The four nearest rows among all rows above each row, by straight-line distance, nearest first (none for the first five rows):
(in the rows, 100 means zero)
0: 84, 80, 96, 79, 118, 95, 144, 109, 95, 113, 113, 96, 95, 163, 124, 139, 84, 108, 78, 122, 79, 102, 99, 114, 125, 77, 105, 112, 98, 136, 145, 97, 82, 89, 87, 85, 84, 87, 105, 101, 107, 93
1: 111, 78, 106, 120, 109, 108, 104, 94, 76, 90, 93, 95, 106, 54, 90, 83, 88, 103, 104, 82, 126, 103, 109, 90, 114, 89, 81, 67, 108, 82, 105, 86, 133, 108, 80, 115, 95, 94, 97, 121, 105, 114
2: 94, 105, 87, 76, 97, 73, 58, 87, 87, 71, 104, 71, 89, 83, 104, 93, 115, 100, 107, 98, 65, 85, 102, 107, 91, 118, 66, 94, 96, 79, 60, 70, 98, 80, 122, 108, 125, 121, 107, 86, 86, 100
3: 113, 107, 103, 102, 84, 86, 70, 98, 103, 86, 99, 107, 83, 66, 115, 86, 135, 112, 127, 111, 90, 98, 107, 96, 90, 125, 94, 91, 103, 72, 78, 108, 105, 92, 96, 110, 103, 117, 79, 120, 95, 124
4: 101, 115, 108, 107, 64, 99, 71, 108, 94, 92, 107, 98, 87, 67, 95, 86, 152, 106, 136, 114, 76, 103, 111, 109, 80, 122, 59, 106, 100, 59, 69, 90, 122, 92, 104, 121, 111, 130, 92, 91, 113, 132
5: 86, 121, 101, 75, 79, 91, 74, 91, 121, 71, 107, 90, 89, 89, 97, 94, 145, 102, 141, 96, 65, 113, 128, 109, 90, 120, 65, 108, 103, 69, 51, 89, 116, 75, 115, 126, 137, 143, 129, 99, 102, 125	4 2 3 1
6: 81, 93, 114, 105, 72, 82, 85, 102, 130, 75, 109, 87, 100, 81, 114, 109, 147, 104, 148, 114, 100, 121, 91, 105, 103, 91, 51, 113, 83, 70, 81, 100, 99, 114, 90, 91, 97, 104, 95, 113, 94, 128	3 4 5 2
7: 81, 125, 110, 87, 66, 100, 80, 96, 100, 76, 91, 87, 82, 94, 103, 92, 134, 75, 135, 101, 76, 97, 117, 102, 88, 114, 85, 90, 94, 62, 53, 103, 110, 97, 124, 114, 124, 113, 115, 94, 108, 111	5 4 2 3
8: 89, 99, 92, 85, 88, 129, 73, 96, 96, 75, 96, 83, 80, 92, 98, 114, 124, 82, 93, 105, 72, 98, 123, 110, 93, 120, 82, 95, 90, 84, 89, 86, 110, 91, 118, 117, 115, 130, 110, 95, 119, 111	7 2 5 4
9: 96, 84, 97, 93, 85, 92, 120, 118, 117, 76, 91, 88, 93, 152, 139, 135, 82, 95, 78, 110, 94, 113, 87, 109, 115, 97, 105, 132, 83, 134, 127, 99, 83, 104, 93, 80, 93, 85, 86, 94, 96, 90	0 8 6 3
10: 84, 99, 93, 70, 101, 103, 111, 109, 113, 91, 122, 108, 77, 166, 110, 154, 103, 80, 87, 125, 90, 104, 93, 118, 135, 89, 99, 122, 91, 124, 113, 108, 72, 92, 101, 92, 88, 92, 83, 81, 96, 82	9 0 8 6
11: 86, 105, 100, 83, 114, 95, 96, 107, 93, 93, 115, 89, 90, 141, 93, 114, 101, 88, 95, 118, 86, 91, 107, 107, 105, 95, 110, 116, 83, 127, 101, 104, 79, 97, 107, 94, 98, 81, 112, 87, 100, 82	10 9 0 8
12: 86, 88, 91, 56, 85, 94, 97, 102, 93, 73, 113, 94, 90, 142, 100, 130, 81, 106, 79, 120, 86, 90, 111, 103, 126, 91, 87, 126, 98, 134, 116, 107, 88, 101, 113, 104, 91, 81, 121, 87, 106, 86	11 10 9 0
13: 81, 95, 84, 100, 82, 86, 107, 107, 114, 93, 103, 88, 94, 111, 114, 107, 113, 91, 82, 116, 77, 96, 120, 111, 74, 107, 99, 112, 100, 123, 89, 101, 95, 88, 126, 112, 95, 110, 94, 77, 99, 87	11 8 12 9
14: 84, 80, 105, 96, 93, 79, 156, 108, 115, 102, 121, 109, 95, 108, 131, 124, 103, 92, 83, 105, 127, 122, 72, 98, 106, 78, 95, 109, 86, 120, 135, 113, 80, 121, 84, 67, 85, 98, 98, 108, 107, 103	9 0 10 11
15: 68, 112, 94, 69, 68, 99, 97, 101, 119, 71, 115, 79, 72, 103, 133, 99, 129, 88, 103, 127, 81, 118, 126, 113, 84, 111, 76, 100, 75, 79, 84, 98, 86, 93, 128, 97, 92, 108, 104, 82, 116, 91	13 8 7 2
16: 76, 116, 81, 90, 81, 98, 70, 94, 114, 88, 97, 92, 77, 76, 90, 98, 163, 84, 139, 115, 52, 109, 112, 109, 82, 130, 74, 101, 93, 81, 64, 86, 108, 79, 101, 121, 115, 133, 110, 81, 109, 116	5 4 7 8
17: 92, 113, 101, 94, 95, 93, 52, 92, 79, 76, 98, 89, 99, 87, 80, 101, 118, 88, 109, 108, 70, 79, 117, 99, 108, 98, 71, 82, 90, 75, 73, 75, 80, 85, 130, 95, 123, 106, 119, 88, 99, 103	2 8 7 16
18: 99, 119, 101, 95, 79, 77, 80, 83, 95, 77, 106, 88, 86, 70, 113, 94, 122, 104, 145, 102, 77, 107, 103, 115, 86, 102, 54, 101, 99, 74, 70, 85, 117, 79, 95, 110, 106, 121, 105, 111, 115, 147	4 3 5 7
19: 88, 98, 101, 90, 83, 109, 154, 104, 107, 117, 107, 109, 121, 130, 123, 120, 83, 101, 75, 109, 124, 119, 93, 105, 112, 93, 111, 129, 91, 133, 129, 118, 74, 116, 89, 77, 92, 87, 89, 113, 88, 86	14 9 0 10
20: 76, 111, 110, 107, 58, 82, 133, 95, 135, 100, 121, 114, 78, 78, 145, 96, 110, 114, 109, 100, 106, 126, 90, 100, 81, 120, 67, 105, 99, 86, 78, 118, 79, 112, 78, 95, 88, 84, 92, 115, 98, 107	6 3 14 15
21: 105, 99, 98, 81, 84, 87, 86, 109, 108, 113, 103, 104, 86, 82, 119, 102, 101, 120, 127, 93, 95, 115, 110, 104, 86, 92, 68, 106, 104, 63, 84, 96, 103, 95, 83, 94, 90, 99, 110, 116, 99, 127	18 3 6 20
22: 92, 92, 101, 79, 89, 98, 122, 106, 88, 103, 105, 105, 85, 147, 121, 142, 72, 95, 74, 113, 90, 96, 98, 112, 108, 93, 106, 126, 80, 137, 126, 98, 89, 97, 102, 109, 84, 79, 96, 90, 102, 106	9 0 12 10
23: 78, 87, 102, 75, 94, 91, 106, 104, 102, 89, 110, 77, 85, 158, 102, 124, 104, 101, 89, 130, 66, 98, 89, 98, 111, 99, 93, 117, 81, 120, 86, 90, 76, 87, 114, 113, 74, 94, 106, 98, 86, 88	11 12 10 22
24: 91, 90, 103, 87, 96, 99, 166, 110, 111, 134, 113, 124, 97, 97, 158, 117, 95, 109, 78, 106, 116, 146, 88, 96, 106, 99, 110, 120, 91, 95, 123, 126, 97, 116, 87, 102, 78, 100, 109, 111, 102, 95	14 19 20 22
25: 83, 98, 108, 86, 80, 83, 148, 126, 112, 100, 117, 91, 91, 147, 131, 126, 110, 105, 102, 113, 81, 112, 82, 102, 106, 115, 128, 145, 99, 130, 115, 99, 76, 110, 99, 88, 83, 94, 83, 86, 82, 93	9 22 19 10
26: 100, 113, 103, 98, 79, 83, 56, 102, 109, 72, 90, 84, 84, 125, 92, 120, 132, 88, 102, 122, 63, 103, 109, 104, 102, 113, 73, 120, 80, 80, 73, 88, 79, 86, 120, 72, 106, 101, 95, 91, 102, 84	17 15 2 8
27: 89, 113, 112, 73, 50, 90, 114, 97, 107, 73, 105, 95, 92, 66, 172, 98, 112, 112, 135, 93, 84, 118, 87, 91, 85, 112, 66, 100, 108, 86, 84, 97, 109, 105, 77, 118, 76, 96, 113, 99, 100, 138	20 21 18 6
28: 99, 110, 93, 105, 99, 79, 74, 90, 90, 94, 110, 97, 103, 58, 99, 99, 125, 107, 138, 102, 91, 105, 89, 106, 78, 100, 72, 85, 103, 67, 94, 99, 114, 83, 74, 90, 99, 108, 104, 95, 105, 134	18 21 3 4
29: 120, 102, 94, 105, 123, 106, 68, 90, 87, 88, 98, 90, 92, 93, 89, 89, 99, 88, 93, 100, 93, 97, 109, 81, 101, 100, 92, 87, 81, 103, 73, 88, 104, 84, 141, 108, 113, 99, 116, 78, 125, 101	17 8 2 11
30: 77, 113, 93, 89, 85, 95, 58, 79, 103, 82, 91, 96, 84, 75, 88, 89, 120, 80, 109, 101, 73, 92, 111, 94, 86, 101, 84, 91, 107, 83, 74, 76, 96, 93, 124, 110, 113, 128, 113, 90, 111, 82	17 2 8 7
31: 76, 103, 112, 91, 75, 107, 135, 93, 101, 106, 116, 110, 115, 73, 158, 89, 87, 99, 92, 89, 104, 118, 103, 96, 98, 92, 93, 83, 96, 75, 119, 116, 90, 115, 58, 91, 72, 99, 115, 101, 111, 122	24 20 27 14
32: 85, 96, 115, 89, 70, 92, 140, 112, 115, 96, 111, 96, 91, 154, 129, 136, 107, 102, 101, 128, 91, 100, 95, 97, 114, 112, 112, 144, 102, 129, 126, 112, 85, 77, 84, 93, 98, 86, 88, 98, 81, 101	25 9 22 10
33: 85, 102, 81, 89, 81, 94, 110, 93, 126, 80, 104, 96, 84, 73, 135, 77, 114, 103, 131, 105, 103, 103, 100, 102, 83, 115, 66, 76, 108, 66, 81, 109, 106, 95, 98, 105, 79, 98, 92, 106, 105, 124	21 3 27 20
34: 94, 97, 100, 102, 75, 89, 101, 82, 100, 80, 110, 106, 111, 79, 134, 93, 113, 119, 135, 100, 98, 116, 95, 86, 90, 109, 63, 90, 98, 92, 95, 102, 109, 102, 93, 114, 91, 97, 89, 113, 99, 134	33 27 21 3
35: 85, 97, 106, 93, 64, 91, 142, 105, 137, 103, 110, 93, 97, 83, 165, 107, 106, 105, 89, 113, 112, 132, 99, 113, 85, 108, 76, 106, 106, 82, 106, 118, 86, 116, 83, 75, 84, 116, 96, 103, 91, 115	20 31 24 14
36: 95, 116, 99, 110, 76, 94, 93, 102, 112, 76, 114, 101, 92, 69, 117, 97, 127, 108, 132, 89, 96, 111, 97, 89, 79, 112, 80, 83, 125, 64, 72, 99, 100, 88, 98, 105, 92, 115, 98, 118, 105, 145	3 33 34 18
37: 115, 133, 97, 100, 57, 80, 67, 84, 121, 90, 109, 95, 94, 66, 96, 86, 138, 128, 160, 108, 70, 120, 110, 104, 84, 121, 63, 121, 110, 84, 71, 102, 98, 79, 106, 74, 117, 96, 79, 77, 97, 128	4 18 3 28
38: 92, 129, 92, 87, 76, 99, 76, 101, 113, 82, 100, 92, 92, 59, 120, 91, 137, 95, 139, 113, 64, 100, 127, 105, 56, 126, 69, 76, 109, 84, 73, 97, 131, 100, 92, 144, 92, 142, 113, 85, 106, 131	4 16 18 5
39: 87, 74, 107, 90, 76, 106, 132, 118, 107, 113, 114, 106, 105, 88, 143, 100, 102, 110, 95, 102, 131, 143, 84, 116, 111, 95, 94, 106, 100, 99, 112, 111, 111, 134, 81, 82, 84, 98, 95, 111, 97, 102	24 35 14 31
40: 107, 80, 97, 91, 70, 105, 148, 116, 125, 101, 109, 114, 95, 90, 164, 124, 79, 107, 106, 106, 115, 140, 100, 117, 107, 105, 86, 119, 96, 89, 120, 107, 81, 112, 97, 94, 76, 95, 80, 101, 106, 89	39 35 24 14
41: 92, 91, 106, 85, 74, 97, 140, 109, 111, 109, 120, 125, 98, 84, 160, 106, 95, 94, 88, 90, 117, 123, 95, 85, 100, 93, 68, 101, 89, 86, 119, 105, 85, 118, 89, 95, 69, 88, 100, 122, 106, 94	40 31 39 24
42: 70, 97, 102, 82, 107, 100, 167, 113, 117, 103, 96, 89, 88, 156, 145, 122, 84, 93, 74, 122, 103, 99, 91, 97, 112, 98, 108, 127, 100, 138, 138, 104, 94, 118, 102, 91, 80, 82, 107, 80, 94, 92	0 9 22 25
43: 92, 94, 108, 95, 81, 99, 141, 100, 130, 96, 119, 94, 116, 99, 151, 113, 74, 101, 93, 101, 118, 134, 91, 97, 88, 103, 86, 116, 103, 114, 106, 119, 98, 110, 92, 80, 75, 95, 96, 111, 96, 104	35 40 39 41
44: 89, 106, 104, 89, 86, 96, 77, 93, 94, 72, 86, 73, 102, 62, 121, 84, 116, 91, 131, 106, 92, 86, 127, 101, 83, 110, 68, 72, 106, 66, 75, 75, 119, 99, 100, 138, 121, 118, 117, 93, 102, 134	38 18 7 4
45: 103, 112, 103, 90, 89, 90, 79, 90, 96, 72, 110, 101, 89, 66, 93, 93, 123, 100, 131, 100, 87, 86, 124, 90, 88, 114, 69, 92, 96, 70, 68, 83, 123, 83, 104, 129, 113, 124, 117, 91, 115, 113	44 18 4 7
46: 100, 129, 104, 95, 103, 89, 58, 83, 93, 73, 106, 86, 76, 92, 91, 97, 129, 93, 133, 99, 66, 99, 114, 104, 95, 109, 51, 94, 97, 82, 83, 100, 115, 91, 103, 118, 119, 136, 105, 105, 109, 128	18 45 5 4
47: 100, 107, 96, 91, 92, 97, 169, 126, 128, 116, 113, 110, 82, 136, 131, 126, 91, 106, 91, 105, 91, 118, 86, 116, 103, 93, 113, 127, 80, 132, 132, 112, 94, 117, 87, 80, 92, 95, 95, 102, 100, 91	19 25 42 14
48: 98, 100, 86, 94, 85, 90, 67, 112, 112, 88, 99, 67, 89, 93, 94, 86, 113, 97, 98, 113, 68, 79, 120, 100, 103, 115, 66, 104, 96, 80, 64, 91, 94, 82, 116, 97, 126, 115, 117, 82, 102, 103	2 17 30 8
49: 88, 98, 90, 91, 89, 96, 91, 109, 111, 69, 96, 98, 95, 140, 100, 126, 111, 88, 71, 116, 58, 100, 98, 98, 102, 113, 78, 114, 94, 113, 92, 87, 91, 89, 124, 95, 102, 94, 108, 86, 94, 82	23 13 11 26
50: 79, 101, 97, 70, 99, 90, 111, 103, 102, 84, 120, 88, 98, 181, 125, 154, 102, 83, 83, 121, 81, 122, 99, 117, 134, 65, 79, 137, 97, 136, 119, 93, 95, 103, 109, 96, 115, 91, 109, 71, 85, 88	10 12 9 22
51: 97, 131, 104, 93, 74, 89, 71, 110, 93, 87, 114, 92, 78, 63, 91, 97, 137, 105, 134, 100, 83, 83, 111, 101, 83, 132, 61, 86, 104, 84, 79, 96, 120, 100, 82, 120, 136, 132, 122, 85, 94, 125	45 4 46 38
52: 89, 91, 99, 105, 110, 94, 77, 99, 102, 97, 83, 102, 102, 153, 87, 108, 104, 96, 73, 103, 90, 94, 87, 100, 114, 99, 132, 116, 111, 117, 111, 102, 89, 89, 116, 99, 111, 94, 86, 97, 82, 77	11 49 23 13
53: 102, 127, 89, 89, 71, 95, 69, 89, 114, 74, 112, 95, 77, 87, 93, 99, 147, 89, 140, 101, 53, 86, 110, 107, 90, 123, 81, 108, 112, 76, 64, 88, 111, 89, 107, 112, 134, 129, 98, 96, 107, 107	16 5 7 46
54: 80, 86, 109, 92, 103, 104, 150, 105, 89, 98, 101, 107, 88, 136, 119, 124, 89, 91, 91, 115, 102, 94, 93, 110, 117, 91, 108, 121, 96, 129, 131, 97, 84, 98, 93, 86, 93, 94, 92, 84, 102, 83	22 0 42 9
55: 103, 115, 98, 95, 84, 121, 79, 82, 98, 80, 108, 86, 88, 58, 110, 93, 124, 117, 129, 97, 85, 109, 98, 111, 82, 113, 77, 90, 104, 72, 82, 97, 116, 100, 96, 114, 87, 118, 105, 108, 105, 117	36 3 18 28
56: 103, 118, 94, 92, 82, 93, 66, 101, 111, 82, 113, 74, 94, 65, 106, 83, 139, 94, 145, 96, 83, 95, 129, 89, 80, 122, 58, 94, 111, 83, 86, 98, 101, 85, 90, 127, 105, 126, 108, 97, 115, 120	45 51 38 46
57: 80, 87, 94, 78, 108, 91, 128, 120, 97, 85, 103, 79, 113, 169, 131, 135, 90, 100, 94, 126, 78, 107, 77, 103, 119, 86, 125, 129, 86, 131, 110, 104, 84, 96, 87, 81, 92, 95, 99, 91, 106, 91	9 0 54 25
58: 103, 108, 92, 102, 110, 109, 71, 104, 88, 86, 104, 87, 94, 55, 92, 70, 110, 102, 126, 101, 84, 87, 118, 117, 88, 118, 88, 71, 95, 81, 62, 79, 135, 95, 93, 119, 94, 131, 121, 97, 124, 107	45 55 44 56
59: 92, 96, 103, 76, 99, 99, 75, 95, 96, 68, 103, 77, 94, 55, 113, 88, 127, 97, 137, 113, 79, 90, 101, 106, 77, 113, 57, 85, 79, 81, 73, 81, 107, 98, 113, 139, 124, 126, 120, 82, 100, 104	44 45 2 56
60: 103, 126, 80, 74, 61, 109, 72, 85, 141, 85, 107, 89, 81, 72, 128, 82, 154, 94, 170, 114, 59, 120, 121, 103, 53, 133, 62, 108, 98, 71, 59, 88, 110, 96, 88, 114, 96, 125, 94, 95, 97, 118	38 16 56 53
61: 85, 89, 101, 92, 99, 107, 92, 103, 101, 88, 115, 67, 70, 167, 119, 128, 105, 107, 79, 115, 86, 91, 85, 121, 110, 90, 101, 115, 77, 121, 107, 100, 92, 102, 120, 93, 93, 80, 93, 89, 95, 102	23 11 22 10
62: 93, 86, 104, 98, 81, 103, 129, 95, 128, 93, 120, 110, 101, 87, 130, 105, 98, 112, 103, 112, 119, 119, 103, 112, 110, 97, 82, 101, 113, 80, 101, 125, 96, 100, 84, 92, 86, 92, 105, 114, 104, 100	43 39 35 41
63: 93, 99, 104, 93, 56, 96, 122, 91, 128, 80, 94, 110, 100, 75, 162, 93, 109, 96, 127, 118, 97, 124, 106, 100, 77, 122, 69, 87, 96, 78, 91, 112, 107, 121, 89, 104, 82, 103, 101, 109, 97, 126	33 27 34 20
64: 77, 97, 106, 86, 54, 101, 124, 120, 143, 95, 112, 104, 93, 85, 155, 106, 117, 112, 128, 112, 93, 143, 101, 85, 72, 124, 93, 125, 110, 92, 97, 108, 100, 107, 94, 94, 83, 94, 86, 117, 91, 92	20 35 63 43
65: 86, 87, 107, 82, 96, 96, 163, 124, 121, 114, 111, 96, 79, 120, 152, 129, 102, 95, 74, 117, 104, 135, 95, 97, 112, 95, 82, 123, 90, 132, 133, 109, 78, 105, 78, 99, 104, 75, 97, 97, 91, 104	47 14 42 19
66: 83, 80, 93, 99, 99, 94, 157, 94, 116, 114, 113, 102, 98, 93, 130, 105, 104, 100, 104, 97, 119, 134, 96, 95, 112, 111, 75, 113, 104, 88, 124, 113, 87, 112, 83, 91, 88, 75, 107, 108, 96, 103	62 41 39 43
67: 98, 119, 86, 98, 87, 93, 73, 93, 101, 81, 82, 86, 82, 69, 94, 91, 124, 86, 124, 104, 87, 94, 116, 91, 73, 119, 79, 105, 93, 82, 63, 96, 128, 87, 113, 114, 132, 119, 118, 94, 126, 111	45 7 30 53
68: 114, 103, 97, 108, 102, 120, 76, 92, 104, 88, 82, 107, 88, 47, 114, 80, 102, 100, 127, 99, 113, 101, 88, 95, 95, 108, 86, 83, 102, 84, 92, 105, 131, 95, 82, 105, 101, 107, 113, 103, 105, 124	55 28 3 1
69: 83, 85, 100, 74, 99, 101, 97, 118, 104, 76, 123, 84, 79, 144, 123, 145, 99, 84, 100, 129, 65, 108, 97, 98, 100, 100, 68, 112, 71, 109, 89, 80, 103, 108, 125, 106, 97, 87, 111, 82, 110, 85	49 23 61 11
70: 84, 91, 99, 83, 93, 93, 107, 115, 124, 108, 110, 91, 94, 161, 112, 140, 104, 90, 89, 101, 83, 100, 82, 107, 116, 97, 124, 127, 89, 120, 117, 108, 83, 95, 96, 94, 105, 95, 87, 104, 101, 92	10 57 9 32
71: 85, 103, 108, 77, 73, 76, 138, 105, 146, 102, 105, 111, 96, 104, 139, 110, 100, 118, 101, 117, 115, 134, 84, 97, 98, 100, 76, 119, 110, 84, 94, 116, 94, 118, 89, 72, 89, 106, 78, 105, 95, 114	35 43 62 20
72: 90, 117, 105, 93, 83, 99, 80, 101, 110, 76, 104, 91, 78, 75, 120, 101, 123, 91, 129, 111, 50, 105, 116, 89, 75, 120, 69, 99, 110, 66, 75, 82, 120, 89, 105, 125, 123, 133, 115, 99, 120, 123	45 53 67 5
73: 65, 93, 95, 87, 77, 85, 141, 121, 126, 88, 130, 93, 80, 168, 144, 144, 114, 83, 85, 125, 76, 113, 74, 104, 106, 112, 89, 125, 92, 125, 126, 95, 74, 103, 91, 92, 89, 100, 79, 98, 98, 91	25 32 9 70
74: 84, 93, 102, 89, 107, 85, 106, 113, 110, 81, 99, 88, 104, 134, 117, 120, 101, 90, 88, 127, 78, 87, 108, 92, 95, 113, 100, 113, 86, 121, 112, 96, 87, 99, 111, 110, 69, 95, 113, 80, 106, 72	11 23 49 13
75: 80, 81, 77, 88, 101, 88, 120, 88, 87, 110, 109, 80, 104, 171, 116, 135, 95, 87, 70, 107, 73, 106, 91, 93, 113, 94, 100, 95, 97, 138, 128, 91, 80, 96, 108, 93, 91, 91, 108, 114, 96, 83	0 70 22 57
76: 78, 84, 93, 70, 72, 101, 95, 121, 111, 88, 118, 99, 77, 159, 101, 135, 104, 98, 100, 114, 78, 113, 79, 118, 113, 108, 93, 130, 79, 130, 112, 95, 86, 109, 107, 76, 83, 104, 101, 89, 96, 70	10 70 23 61
77: 91, 120, 98, 83, 83, 77, 57, 96, 107, 66, 103, 101, 80, 71, 94, 100, 159, 100, 162, 108, 65, 104, 112, 100, 85, 128, 72, 114, 105, 67, 52, 83, 108, 85, 107, 111, 108, 125, 84, 81, 96, 102	53 16 4 5
78: 82, 111, 94, 86, 84, 109, 75, 92, 100, 91, 77, 90, 77, 86, 109, 87, 107, 89, 91, 107, 65, 99, 121, 89, 82, 103, 98, 107, 80, 102, 81, 84, 109, 91, 141, 122, 95, 100, 121, 93, 126, 92	30 8 29 67
79: 82, 85, 93, 83, 88, 90, 128, 129, 111, 93, 98, 92, 82, 156, 127, 152, 96, 94, 81, 122, 77, 105, 95, 94, 110, 96, 96, 131, 95, 128, 138, 97, 74, 100, 110, 96, 79, 97, 84, 80, 87, 87	9 73 22 10
80: 101, 113, 95, 109, 82, 104, 77, 82, 106, 74, 103, 88, 91, 65, 106, 74, 124, 105, 133, 104, 79, 124, 118, 82, 75, 109, 70, 84, 100, 69, 77, 96, 131, 84, 102, 116, 95, 128, 108, 101, 105, 126	55 45 56 18
81: 74, 82, 105, 84, 90, 86, 135, 119, 108, 100, 132, 89, 79, 169, 120, 144, 108, 88, 86, 118, 85, 97, 88, 96, 110, 83, 106, 131, 82, 135, 120, 103, 81, 101, 102, 102, 89, 85, 116, 87, 95, 98	79 70 22 73
82: 93, 108, 96, 73, 81, 93, 98, 89, 97, 77, 86, 97, 104, 98, 104, 111, 117, 80, 105, 108, 79, 104, 95, 105, 95, 127, 76, 95, 99, 84, 63, 78, 90, 91, 129, 109, 114, 108, 108, 96, 91, 97	2 30 7 8
